Below is a small trained network, with its code and all its weights. Each question gives an input and a target symbol and asks what happens when units are switched off, that is, made to give their printed mean instead of their output.

import numpy as np


def w(rows, s, z=0):
    codes = np.array(rows[::2]) - 128.0
    scale = np.full(codes.shape[1], s)
    scale[-1] = z or s
    return codes * scale


def norm(h):
    return h / np.sqrt((h * h).mean(-1, keepdims=True) + 1e-5)


def f(y):
    return y / 2 * (1 + np.tanh(0.7978845608 * (y + 0.044715 * y**3)))


def softmax(a):
    e = np.exp(a - a.max(-1, keepdims=True))
    return e / e.sum(-1, keepdims=True)


def log_softmax(a):
    a = a - a.max(-1, keepdims=True)
    return a - np.log(np.exp(a).sum(-1, keepdims=True))


def net(x, mask):
    ids = ['αβδεηθλμξπτφω'.index(c) for c in x.split()]
    T = len(ids)
    res = E[ids] + P[:T]
    u = 0
    for l in range(2):
        q, k, v = (norm(res) @ M[l].T for M in (Q, K, V))
        z = softmax(np.where(np.tri(T) > 0, q @ k.T / 4**0.5, -1e9)) @ v
        res = res + np.where(mask[u], z, O[l][:, -1]) @ O[l][:, :-1]
        u += 1
        y = f(norm(res) @ A[l][:, :-1].T + A[l][:, -1])
        res = res + np.where(mask[u : u + 8], y, B[l][:, -1]) @ B[l][:, :-1]
        u += 8
    return log_softmax(norm(res)[-1] @ U[:, :-1].T + U[:, -1])


Q, K, V, O, A, B = {}, {}, {}, {}, {}, {}
E = w([
[102,186,47],'α',
[95,148,64],'β',
[98,185,38],'δ',
[136,135,146],'ε',
[46,134,1],'η',
[106,100,155],'θ',
[105,184,51],'λ',
[134,127,161],'μ',
[127,122,172],'ξ',
[133,132,136],'π',
[164,129,111],'τ',
[88,138,106],'φ',
[96,188,37],'ω',
],0.0066)
P = w([
[178,188,117],'0',
[31,5,143],'1',
[167,196,123],'2',
[26,63,143],'3',
[162,197,127],'4',
[27,84,143],'5',
[166,203,129],'6',
[28,96,144],'7',
[169,211,131],'8',
[29,104,142],'9',
[169,217,131],'10',
[122,9,160],'11',
[171,220,134],'12',
[29,114,142],'13',
],0.0025)
Q[0] = w([
[71,74,135],'0.h0',
[120,144,18],'0.h0',
[220,255,178],'0.h0',
[107,80,137],'0.h0',
],0.0039)
K[0] = w([
[253,131,112],'0.h0',
[128,94,52],'0.h0',
[18,186,169],'0.h0',
[192,110,181],'0.h0',
],0.0043)
V[0] = w([
[148,224,71],'0.h0',
[82,246,74],'0.h0',
[3,127,182],'0.h0',
[172,24,11],'0.h0',
],0.0024)
O[0] = w([
[183,72,147,255],'0.h0',
[63,109,130,236],'0.h0',
[124,2,221,24],'0.h0',
[146,132,12,149],'0.h0',
],0.0018,0.00036)
A[0] = w([
[6,2,188,138],'0.n0',
[62,121,244,2],'0.n1',
[35,184,203,65],'0.n2',
[135,93,160,111],'0.n3',
[210,154,147,141],'0.n4',
[76,200,48,148],'0.n5',
[67,159,137,106],'0.n6',
[37,138,124,147],'0.n7',
],0.0057,0.0022)
B[0] = w([
[109,142,2,251],'0.n0',
[169,103,161,170],'0.n1',
[210,113,158,167],'0.n2',
[48,167,115,121],'0.n3',
[45,79,73,179],'0.n4',
[124,57,177,235],'0.n5',
[137,115,128,136],'0.n6',
[157,66,44,172],'0.n7',
],0.0039,0.0023)
Q[1] = w([
[179,68,70],'1.h0',
[171,105,231],'1.h0',
[29,222,82],'1.h0',
[31,4,142],'1.h0',
],0.0027)
K[1] = w([
[80,77,56],'1.h0',
[143,218,137],'1.h0',
[88,211,150],'1.h0',
[3,189,46],'1.h0',
],0.0031)
V[1] = w([
[167,183,80],'1.h0',
[219,164,104],'1.h0',
[48,167,132],'1.h0',
[252,114,216],'1.h0',
],0.0031)
O[1] = w([
[75,101,171,200],'1.h0',
[90,238,252,167],'1.h0',
[7,167,35,118],'1.h0',
[99,69,106,6],'1.h0',
],0.0017,0.0018)
A[1] = w([
[69,118,70,109],'1.n0',
[167,144,140,37],'1.n1',
[149,118,116,230],'1.n2',
[2,112,133,51],'1.n3',
[142,120,170,9],'1.n4',
[86,157,175,113],'1.n5',
[157,67,125,103],'1.n6',
[106,190,128,222],'1.n7',
],0.0077,0.0014)
B[1] = w([
[233,171,170,253],'1.n0',
[251,80,124,111],'1.n1',
[82,139,207,180],'1.n2',
[234,47,66,148],'1.n3',
[128,171,58,97],'1.n4',
[6,157,10,112],'1.n5',
[28,64,166,154],'1.n6',
[29,70,201,182],'1.n7',
],0.0027,0.0025)
U = w([
[142,90,5,217],'α',
[131,165,92,25],'β',
[75,155,162,108],'δ',
[122,191,89,33],'ε',
[214,62,175,136],'η',
[56,142,124,122],'θ',
[91,16,187,168],'λ',
[128,175,90,45],'μ',
[117,195,92,70],'ξ',
[128,141,216,100],'π',
[221,111,91,255],'τ',
[71,123,109,66],'φ',
[189,209,167,160],'ω',
],0.015,0.0048)

Each question gives the input, a string of symbols that net reads in full, and the target symbol t.
The units are the heads (4 rows each of Q, K, V and O) and the neurons (one row each of A and B). Each row of codes is followed by its name. A weight is (code - 128) times the scale printed after its matrix; where a second scale follows, it is the last column's (O, A, B and U).
mask holds one flag per unit, layer by layer, with each layer's heads first. A switched-off unit (its flag False) gives its mean, the last column of its rows in O or B, instead of its output. The means were averaged over made-up inputs and are rounded, as every weight is.
A unit's drop is (log p(t) with every unit on - log p(t) with that unit switched off) / (log p(t) with every unit on - log p(t) with every unit switched off).
The circuit of an input: a set's keep is (log p(t) with only the set's units on - log p(t) with every unit switched off) / (log p(t) with every unit on - log p(t) with every unit switched off). Starting from the 12 units with the biggest drops (on a tie, the unit counted first), units are removed one at a time, each time the one whose removal leaves the highest keep (on an exact tie, the one counted first), for as long as the keep stays at least 0.8.
circuit, biggest first: the units of the circuit, biggest drop first
most important unit: the unit with the biggest drop
k most important neurons: the k neurons with the biggest drops, biggest first
k most important neurons of layer l: the k neurons of layer l with the biggest drops, biggest first
input μ τ τ ξ β, target τ: circuit, biggest first -> 0.n5, 0.n0, 1.n0, 1.n3
input ε ε τ τ, target τ: most important unit -> 0.h0
input μ ξ τ τ ε ξ, target τ: 4 most important neurons -> 0.n0, 0.n5, 1.n7, 1.n0
input ξ τ φ ξ β τ τ, target ω: circuit, biggest first -> 0.n0, 0.n7, 0.n2
input ξ π φ ξ μ τ τ τ τ τ, target λ: circuit, biggest first -> 0.n0, 1.n6
input τ τ ξ ω ξ τ τ θ μ τ τ ε λ ξ, target η: circuit, biggest first -> 0.n1, 0.n2
input μ ξ ε τ τ ω λ τ, target η: 3 most important neurons -> 0.n2, 0.n1, 0.n0
input τ τ τ τ ξ μ, target α: 2 most important neurons -> 0.n0, 0.n7
input π μ λ ε ω μ, target τ: 2 most important neurons of layer 1 -> 1.n0, 1.n5
input τ τ ξ μ ε τ τ τ ξ β α τ, target λ: 2 most important neurons of layer 1 -> 1.n6, 1.n3
input τ ε τ τ τ α δ τ μ μ, target τ: 2 most important neurons -> 0.n0, 0.n5
input τ β μ τ φ, target λ: 2 most important neurons of layer 0 -> 0.n5, 0.n0
input ω τ τ φ τ β δ ξ, target α: 3 most important neurons -> 0.n0, 0.n7, 0.n5
input τ μ μ ξ τ ξ ξ β ε τ ξ τ τ μ, target η: 4 most important neurons -> 0.n1, 0.n2, 1.n5, 0.n5
input ε ξ η τ δ τ λ β π ξ τ λ, target τ: 2 most important neurons -> 1.n0, 0.n0
input φ τ τ π, target α: most important neuron -> 0.n0
input ε ε θ, target η: 3 most important neurons -> 0.n1, 0.n5, 0.n2
input ξ ε τ μ α ξ μ ξ, target η: 3 most important neurons of layer 1 -> 1.n7, 1.n5, 1.n0
input τ λ τ ξ θ ξ, target τ: 3 most important neurons -> 0.n0, 0.n5, 1.n7
input ξ α ξ τ, target α: circuit, biggest first -> 0.n0
input τ β τ ξ β ξ η ε, target α: 2 most important neurons of layer 0 -> 0.n0, 0.n7
input ω τ θ τ, target τ: 2 most important neurons of layer 1 -> 1.n0, 1.n5
input ξ τ τ ξ τ ξ μ λ λ τ β, target τ: 2 most important neurons of layer 1 -> 1.n3, 1.n0
input π τ ξ τ τ, target ω: 2 most important neurons of layer 1 -> 1.n6, 1.n5
